Below is a small trained network, with its code and all its weights. Each question gives an input and a class and asks what happens when units are switched off, that is, made to give their printed mean instead of their output.

import numpy as np


def w(rows, s, z=0):
    codes = np.array(rows[::2]) - 128.0
    scale = np.full(codes.shape[1], s)
    scale[-1] = z or s
    return codes * scale


def norm(h):
    return h / np.sqrt((h * h).mean(-1, keepdims=True) + 1e-5)


def f(y):
    return np.maximum(y, 0)


def log_softmax(a):
    a = a - a.max(-1, keepdims=True)
    return a - np.log(np.exp(a).sum(-1, keepdims=True))


def net(x, mask):
    res = np.array(x, float).reshape(1, 7) / 4 @ E
    u = 0
    for l in range(4):
        y = f(norm(res) @ A[l][:, :-1].T + A[l][:, -1])
        res = res + np.where(mask[u : u + 10], y, B[l][:, -1]) @ B[l][:, :-1]
        u += 10
    return log_softmax(norm(res)[-1] @ U[:, :-1].T + U[:, -1])


A, B = {}, {}
E = w([
[126,124,124],'x0',
[126,126,126],'x1',
[158,182,160],'x2',
[130,126,131],'x3',
[137,73,219],'x4',
[2,170,181],'x5',
[124,129,131],'x6',
],0.005)
A[0] = w([
[147,161,162,164],'L0N1',
[75,160,66,109],'L0N2',
[102,159,159,39],'L0N3',
[63,70,63,132],'L0N4',
[146,164,101,8],'L0N5',
[123,184,50,107],'L0N6',
[67,2,69,162],'L0N7',
[103,152,190,131],'L0N8',
[97,128,152,100],'L0N9',
[145,166,42,124],'L0N10',
],0.0068,0.011)
B[0] = w([
[119,161,83,224],'L0N1',
[122,88,77,161],'L0N2',
[38,254,213,128],'L0N3',
[152,203,130,185],'L0N4',
[148,206,186,128],'L0N5',
[89,112,69,166],'L0N6',
[163,204,151,255],'L0N7',
[136,147,82,188],'L0N8',
[95,126,117,134],'L0N9',
[112,117,78,191],'L0N10',
],0.009,0.0042)
A[1] = w([
[177,38,100,108],'L1N1',
[109,116,241,149],'L1N2',
[92,178,22,179],'L1N3',
[182,95,52,141],'L1N4',
[129,45,108,2],'L1N5',
[149,37,103,140],'L1N6',
[172,201,113,111],'L1N7',
[166,79,203,39],'L1N8',
[79,107,200,130],'L1N9',
[155,45,253,156],'L1N10',
],0.007,0.0071)
B[1] = w([
[203,143,76,144],'L1N1',
[155,104,33,161],'L1N2',
[162,148,212,254],'L1N3',
[181,182,180,188],'L1N4',
[254,121,14,128],'L1N5',
[189,192,118,143],'L1N6',
[148,61,218,180],'L1N7',
[46,203,52,130],'L1N8',
[143,201,59,146],'L1N9',
[54,213,16,158],'L1N10',
],0.0054,0.0071)
A[2] = w([
[50,50,92,38],'L2N1',
[165,97,95,130],'L2N2',
[59,138,173,126],'L2N3',
[140,179,142,125],'L2N4',
[130,164,135,130],'L2N5',
[164,169,126,132],'L2N6',
[134,178,100,112],'L2N7',
[3,17,224,4],'L2N8',
[136,164,78,107],'L2N9',
[158,80,122,133],'L2N10',
],0.012)
B[2] = w([
[174,213,208,128],'L2N1',
[100,167,93,162],'L2N2',
[160,169,134,175],'L2N3',
[136,91,138,238],'L2N4',
[132,92,127,208],'L2N5',
[95,94,154,254],'L2N6',
[114,87,123,209],'L2N7',
[237,250,17,128],'L2N8',
[90,79,132,181],'L2N9',
[128,169,113,143],'L2N10',
],0.012,0.0062)
A[3] = w([
[7,172,186,143],'L3N1',
[165,254,113,127],'L3N2',
[183,111,245,98],'L3N3',
[93,123,47,109],'L3N4',
[195,62,163,175],'L3N5',
[114,79,151,38],'L3N6',
[62,69,181,124],'L3N7',
[152,129,225,91],'L3N8',
[86,106,47,129],'L3N9',
[240,146,68,1],'L3N10',
],0.0056,0.011)
B[3] = w([
[168,150,140,206],'L3N1',
[146,189,123,153],'L3N2',
[110,96,141,173],'L3N3',
[96,101,111,141],'L3N4',
[117,141,167,254],'L3N5',
[155,150,110,128],'L3N6',
[156,118,168,176],'L3N7',
[118,85,129,150],'L3N8',
[87,96,128,160],'L3N9',
[180,250,175,128],'L3N10',
],0.012,0.0059)
U = w([
[123,109,151,216],'0',
[122,115,148,198],'1',
[121,109,149,168],'2',
[187,251,60,104],'3',
[132,84,205,2],'4',
[32,74,29,26],'5',
],0.011,0.006)

Each question gives the input, the list of numbers given to net, and the class t.
The units are the neurons (one row each of A and B). Each row of codes is followed by its name. A weight is (code - 128) times the scale printed after its matrix; where a second scale follows, it is the last column's (A, B and U).
mask holds one flag per neuron, layer by layer. A switched-off neuron (its flag False) gives its mean, the last column of its row in B, instead of its output. The means were averaged over made-up inputs and are rounded, as every weight is.
A unit's drop is (log p(t) with every unit on - log p(t) with that unit switched off) / (log p(t) with every unit on - log p(t) with every unit switched off).
The circuit of an input: a set's keep is (log p(t) with only the set's units on - log p(t) with every unit switched off) / (log p(t) with every unit on - log p(t) with every unit switched off). Starting from the 12 units with the biggest drops (on a tie, the unit counted first), units are removed one at a time, each time the one whose removal leaves the highest keep (on an exact tie, the one counted first), for as long as the keep stays at least 0.8.
circuit, biggest first: the units of the circuit, biggest drop first
most important unit: the unit with the biggest drop
top k neurons: the k neurons with the biggest drops, biggest first
top k neurons in layer l: the k neurons of layer l with the biggest drops, biggest first
drop of u: that unit's drop, to one decimal
input [-7,0,-5,-5,8,7,7], class 5: circuit, biggest first -> L1N3, L1N10, L1N2
input [-7,-7,-7,4,-7,8,-4], class 3: most important unit -> L2N3
input [5,-1,4,-1,7,6,-4], class 5: top 4 neurons -> L1N3, L0N7, L1N2, L1N9
input [0,-1,7,-1,-3,8,-6], class 3: top 2 neurons -> L2N3, L2N6
input [-7,-7,-3,1,-8,-6,4], class 5: top 4 neurons -> L0N10, L0N6, L2N9, L2N2
input [-2,-5,-2,5,-2,-8,-5], class 3: top 2 neurons -> L2N2, L2N10
input [-5,2,-4,-1,7,7,-2], class 3: top 2 neurons -> L2N3, L2N6
input [2,3,0,-2,-6,0,-7], class 5: top 2 neurons -> L0N6, L0N10
input [2,3,6,-2,-6,4,-4], class 4: top 2 neurons -> L1N3, L1N10
input [2,-3,-1,1,4,-7,2], class 3: top 2 neurons -> L2N2, L1N3
input [-3,-3,-2,5,4,6,-7], class 3: top 2 neurons -> L2N3, L3N1
input [6,4,-3,0,0,-8,2], class 3: top 2 neurons -> L2N2, L2N10
input [-2,3,-3,4,-8,-3,7], class 5: top 2 neurons -> L0N10, L0N6
input [0,-5,-3,-6,7,4,3], class 5: most important unit -> L1N2
input [6,5,1,5,-5,8,-5], class 3: top 2 neurons in layer 2 -> L2N3, L2N6
input [-2,-1,-2,0,-1,7,0], class 3: top 3 neurons in layer 2 -> L2N3, L2N6, L2N9
input [5,3,8,-2,-6,-3,-6], class 4: top 2 neurons in layer 1 -> L1N3, L1N4
input [3,3,4,1,2,6,7], class 3: top 2 neurons in layer 0 -> L0N7, L0N4
input [6,2,8,0,-8,-2,3], class 4: top 2 neurons in layer 2 -> L2N9, L2N6
input [-2,6,-1,6,6,-8,0], class 3: most important unit -> L2N2
input [4,0,-1,2,8,-8,3], class 3: drop of L2N2 -> 0.4
